Here is a tiny trained network, its code and every weight. The questions are about switching its units off for an input and a target symbol, where a switched-off unit gives its printed mean instead of its output.

import numpy as np


def w(rows, s, z=0):
    codes = np.array(rows[::2]) - 128.0
    scale = np.full(codes.shape[1], s)
    scale[-1] = z or s
    return codes * scale


def norm(h):
    return h / np.sqrt((h * h).mean(-1, keepdims=True) + 1e-5)


def f(y):
    return y / 2 * (1 + np.tanh(0.7978845608 * (y + 0.044715 * y**3)))


def softmax(a):
    e = np.exp(a - a.max(-1, keepdims=True))
    return e / e.sum(-1, keepdims=True)


def log_softmax(a):
    a = a - a.max(-1, keepdims=True)
    return a - np.log(np.exp(a).sum(-1, keepdims=True))


def net(x, mask):
    ids = ['αβγδζηθλμξπσψω'.index(c) for c in x.split()]
    T = len(ids)
    res = E[ids] + P[:T]
    u = 0
    for l in range(2):
        r = norm(res)
        for j in range(2):
            rows = slice(3 * j, 3 * j + 3)
            q, k, v = (r @ M[l][rows].T for M in (Q, K, V))
            z = softmax(np.where(np.tri(T) > 0, q @ k.T / 3**0.5, -1e9)) @ v
            o = O[l][rows]
            res = res + np.where(mask[u + j], z, o[:, -1]) @ o[:, :-1]
        u += 2
        y = f(norm(res) @ A[l][:, :-1].T + A[l][:, -1])
        res = res + np.where(mask[u : u + 4], y, B[l][:, -1]) @ B[l][:, :-1]
        u += 4
    return log_softmax(norm(res)[-1] @ U[:, :-1].T + U[:, -1])


Q, K, V, O, A, B = {}, {}, {}, {}, {}, {}
E = w([
[125,130,99],'α',
[114,125,148],'β',
[73,121,125],'γ',
[143,121,193],'δ',
[104,124,91],'ζ',
[125,133,176],'η',
[112,127,147],'θ',
[180,160,139],'λ',
[118,121,98],'μ',
[127,129,145],'ξ',
[124,146,88],'π',
[113,169,5],'σ',
[76,109,127],'ψ',
[73,199,195],'ω',
],0.019)
P = w([
[83,158,68],'0',
[132,2,167],'1',
[144,50,143],'2',
[143,76,129],'3',
[144,80,123],'4',
[143,80,123],'5',
[141,89,115],'6',
[140,87,115],'7',
[137,88,114],'8',
[132,100,99],'9',
],0.0063)
Q[0] = w([
[54,82,137],'0.h1',
[114,107,64],'0.h1',
[72,188,128],'0.h1',
[254,104,119],'0.h2',
[56,167,129],'0.h2',
[151,141,221],'0.h2',
],0.0088)
K[0] = w([
[76,132,172],'0.h1',
[101,143,203],'0.h1',
[102,80,192],'0.h1',
[191,136,223],'0.h2',
[163,84,2],'0.h2',
[164,55,133],'0.h2',
],0.0088)
V[0] = w([
[98,137,174],'0.h1',
[80,36,132],'0.h1',
[100,184,253],'0.h1',
[156,207,46],'0.h2',
[193,120,181],'0.h2',
[31,216,247],'0.h2',
],0.0057)
O[0] = w([
[160,89,57,114],'0.h1',
[218,54,161,251],'0.h1',
[90,22,225,18],'0.h1',
[82,88,253,92],'0.h2',
[31,108,128,53],'0.h2',
[110,163,71,47],'0.h2',
],0.0061,0.0027)
A[0] = w([
[200,89,254,200],'0.n1',
[81,167,109,5],'0.n2',
[160,161,38,105],'0.n3',
[184,143,133,68],'0.n4',
],0.0084,0.0033)
B[0] = w([
[230,196,2,239],'0.n1',
[17,105,63,92],'0.n2',
[162,61,178,252],'0.n3',
[2,125,13,141],'0.n4',
],0.0062,0.0036)
Q[1] = w([
[96,162,155],'1.h1',
[142,60,59],'1.h1',
[141,105,10],'1.h1',
[54,113,160],'1.h2',
[79,194,175],'1.h2',
[69,138,173],'1.h2',
],0.011)
K[1] = w([
[236,155,209],'1.h1',
[23,223,107],'1.h1',
[107,141,99],'1.h1',
[133,105,202],'1.h2',
[133,254,173],'1.h2',
[215,165,179],'1.h2',
],0.0092)
V[1] = w([
[102,59,105],'1.h1',
[209,108,162],'1.h1',
[119,167,11],'1.h1',
[138,117,132],'1.h2',
[169,102,151],'1.h2',
[134,178,90],'1.h2',
],0.011)
O[1] = w([
[12,50,63,153],'1.h1',
[255,46,156,133],'1.h1',
[132,164,57,255],'1.h1',
[103,152,98,147],'1.h2',
[74,193,101,177],'1.h2',
[113,65,88,118],'1.h2',
],0.0073,0.0068)
A[1] = w([
[106,32,85,157],'1.n1',
[106,247,200,253],'1.n2',
[54,111,151,98],'1.n3',
[111,158,78,67],'1.n4',
],0.011,0.0064)
B[1] = w([
[101,105,254,253],'1.n1',
[152,185,217,195],'1.n2',
[122,186,101,129],'1.n3',
[133,113,38,157],'1.n4',
],0.0085,0.0043)
U = w([
[210,199,94,41],'α',
[158,128,182,181],'β',
[43,146,67,102],'γ',
[77,33,231,96],'δ',
[82,79,37,232],'ζ',
[25,116,188,54],'η',
[90,97,186,4],'θ',
[159,210,246,190],'λ',
[236,7,162,168],'μ',
[52,233,140,219],'ξ',
[126,223,134,100],'π',
[104,177,119,48],'σ',
[59,95,135,71],'ψ',
[106,192,164,78],'ω',
],0.011,0.0031)

Each question gives the input, a string of symbols that net reads in full, and the target symbol t.
The units are the heads (3 rows each of Q, K, V and O) and the neurons (one row each of A and B). Each row of codes is followed by its name. A weight is (code - 128) times the scale printed after its matrix; where a second scale follows, it is the last column's (O, A, B and U).
mask holds one flag per unit, layer by layer, with each layer's heads first. A switched-off unit (its flag False) gives its mean, the last column of its rows in O or B, instead of its output. The means were averaged over made-up inputs and are rounded, as every weight is.
A unit's drop is (log p(t) with every unit on - log p(t) with that unit switched off) / (log p(t) with every unit on - log p(t) with every unit switched off).
The circuit of an input: a set's keep is (log p(t) with only the set's units on - log p(t) with every unit switched off) / (log p(t) with every unit on - log p(t) with every unit switched off). Starting from all 12 units, units are removed one at a time, each time the one whose removal leaves the highest keep (on an exact tie, the one counted first), for as long as the keep stays at least 0.8.
units of the circuit, in order: the units of the circuit, biggest drop first
most important unit: the unit with the biggest drop
top k neurons: the k neurons with the biggest drops, biggest first
k most important neurons of layer l: the k neurons of layer l with the biggest drops, biggest first
heads that matter: for each layer, one digit per head in row order, 1 if its drop is at least 0.15 and else 0, layers parted by /
input ξ μ μ ξ ξ μ μ δ ψ, target ξ: top 2 neurons -> 0.n2; 0.n3
input μ μ π, target μ: units of the circuit, in order -> 0.h2; 1.h1
input δ δ μ μ α λ μ, target δ: units of the circuit, in order -> 0.n1; 1.n1
input μ μ ζ ω μ μ ω μ μ, target μ: most important unit -> 0.h2
input ζ ζ ξ α, target ζ: top 3 neurons -> 0.n2; 0.n1; 0.n3
input λ μ μ μ α ξ ξ μ ζ ζ, target λ: heads that matter -> 11 / 11
input λ μ ζ, target λ: units of the circuit, in order -> 1.h1; 0.h1; 0.h2
input λ μ μ ω α, target λ: top 2 neurons -> 0.n1; 1.n2
input μ η ξ ω γ β π, target μ: units of the circuit, in order -> 0.n3; 0.h1; 1.h1; 0.h2
input α δ ζ, target α: top 2 neurons -> 0.n2; 0.n4
input ξ ζ μ μ π, target ξ: heads that matter -> 10 / 10
input α μ μ ζ, target α: units of the circuit, in order -> 0.h1; 0.h2
input ξ λ θ, target ξ: units of the circuit, in order -> 1.h1; 0.h1; 0.n2; 0.h2
input ζ λ δ μ π, target ζ: heads that matter -> 11 / 10
input δ π ψ α, target δ: most important unit -> 0.h1
input μ λ μ μ ζ β, target α: heads that matter -> 01 / 00
input ξ ζ λ δ ψ μ μ ξ, target ξ: top 3 neurons -> 0.n2; 0.n1; 1.n1
input ζ β μ ζ μ π ξ, target ζ: 2 most important neurons of layer 0 -> 0.n2; 0.n1
input δ ψ μ γ γ, target δ: top 2 neurons -> 1.n1; 0.n4
input λ ω μ λ μ ζ μ μ μ, target λ: top neuron -> 0.n1
input α δ η μ δ γ, target α: top 2 neurons -> 0.n1; 1.n1
input δ λ μ λ μ μ, target δ: units of the circuit, in order -> 1.n1; 0.n1
input α β ζ μ ζ ξ μ π λ γ, target α: top 2 neurons -> 0.n1; 0.n2
input μ ζ ξ η μ μ δ μ α ξ, target μ: units of the circuit, in order -> 1.h1; 0.h2; 0.n1
input ξ η η ζ μ ξ μ, target ξ: heads that matter -> 11 / 11
